Below are the code and all the weights of a small trained network. Each question names an input and a class and asks about switching units off, where a switched-off unit gives its printed mean instead of its output.

import numpy as np


def w(rows, s, z=0):
    codes = np.array(rows[::2]) - 128.0
    scale = np.full(codes.shape[1], s)
    scale[-1] = z or s
    return codes * scale


def f(y):
    return y / 2 * (1 + np.tanh(0.7978845608 * (y + 0.044715 * y**3)))


def log_softmax(a):
    a = a - a.max(-1, keepdims=True)
    return a - np.log(np.exp(a).sum(-1, keepdims=True))


def net(x, mask):
    res = np.array(x, float).reshape(1, 7) / 4 @ E
    y = f(res @ A[0][:, :-1].T + A[0][:, -1])
    res = res + np.where(mask, y, B[0][:, -1]) @ B[0][:, :-1]
    return log_softmax(res[-1] @ U[:, :-1].T + U[:, -1])


A, B = {}, {}
E = w([
[231,155,82,110,228,179],'x0',
[129,128,132,119,127,122],'x1',
[37,50,176,140,209,218],'x2',
[129,133,129,130,124,133],'x3',
[59,253,141,61,165,131],'x4',
[129,117,128,118,143,117],'x5',
[127,125,130,124,131,131],'x6',
],0.0067)
A[0] = w([
[52,115,172,189,59,92,95],'N0',
[67,114,196,151,62,75,91],'N1',
[197,175,103,79,73,54,11],'N2',
[87,66,165,76,162,201,41],'N3',
[207,151,117,135,211,171,33],'N4',
[198,3,108,227,85,125,103],'N5',
[211,147,92,151,206,196,84],'N6',
[85,92,187,149,185,188,4],'N7',
],0.0068,0.0039)
B[0] = w([
[134,102,84,71,117,132,196],'N0',
[144,87,60,74,108,164,190],'N1',
[59,113,80,229,130,36,191],'N2',
[79,147,95,186,97,60,167],'N3',
[77,87,58,85,85,118,176],'N4',
[31,219,181,64,193,81,253],'N5',
[89,98,71,63,59,107,208],'N6',
[48,97,55,231,100,2,160],'N7',
],0.0092,0.0043)
U = w([
[105,119,83,250,110,78,18],'0',
[135,131,146,124,122,139,247],'1',
[130,132,147,115,127,141,213],'2',
[136,125,144,119,137,140,214],'3',
[127,81,77,52,92,142,2],'4',
[84,200,179,73,179,116,19],'5',
[143,117,147,152,127,148,212],'6',
[215,101,183,209,137,197,3],'7',
],0.013,0.0085)

Each question gives the input, the list of numbers given to net, and the class t.
The units are the neurons (one row each of A and B). Each row of codes is followed by its name. A weight is (code - 128) times the scale printed after its matrix; where a second scale follows, it is the last column's (A, B and U).
mask holds one flag per neuron, in row order. A switched-off neuron (its flag False) gives its mean, the last column of its row in B, instead of its output. The means were averaged over made-up inputs and are rounded, as every weight is.
A unit's drop is (log p(t) with every unit on - log p(t) with that unit switched off) / (log p(t) with every unit on - log p(t) with every unit switched off).
The circuit of an input: a set's keep is (log p(t) with only the set's units on - log p(t) with every unit switched off) / (log p(t) with every unit on - log p(t) with every unit switched off). Starting from all 8 units, units are removed one at a time, each time the one whose removal leaves the highest keep (on an exact tie, the one counted first), for as long as the keep stays at least 0.8.
units of the circuit, in order: the units of the circuit, biggest drop first
unit that matters most: the unit with the biggest drop
top k neurons: the k neurons with the biggest drops, biggest first
drop when u is switched off: that unit's drop, to one decimal
input [-2,-3,8,-4,8,4,8], class 0: units of the circuit, in order -> N7, N3
input [-8,3,2,7,-2,0,-2], class 4: units of the circuit, in order -> N1, N0
input [-7,-2,-3,-5,-2,6,-1], class 4: unit that matters most -> N1
input [6,1,5,-4,3,-6,-3], class 4: top 2 neurons -> N6, N4
input [-7,-2,-2,5,1,-1,-3], class 4: top 3 neurons -> N1, N0, N5
input [-7,1,-6,-4,-5,5,0], class 4: top 2 neurons -> N1, N0
input [-2,-2,7,3,3,4,5], class 0: top 3 neurons -> N7, N3, N5
input [7,1,-4,-4,-3,6,-4], class 4: top 2 neurons -> N6, N4
input [-8,6,6,-4,0,8,-2], class 4: top 3 neurons -> N1, N0, N2
input [-8,-2,6,2,3,5,4], class 4: top 4 neurons -> N1, N0, N2, N5
input [8,5,-5,6,-5,-6,-2], class 4: top 2 neurons -> N6, N4
input [7,2,-1,-5,-1,6,5], class 4: top 3 neurons -> N6, N4, N5
input [7,-5,-7,-4,3,2,6], class 0: top 2 neurons -> N2, N5
input [-1,-1,8,-6,5,-8,-5], class 0: top 2 neurons -> N7, N3
input [-2,2,2,-3,-5,5,-4], class 5: drop when N5 is switched off -> 0.8
input [-6,-3,1,6,-8,-3,0], class 5: drop when N1 is switched off -> -0.1
input [6,-1,-8,5,-4,-4,-8], class 0: drop when N7 is switched off -> -0.1
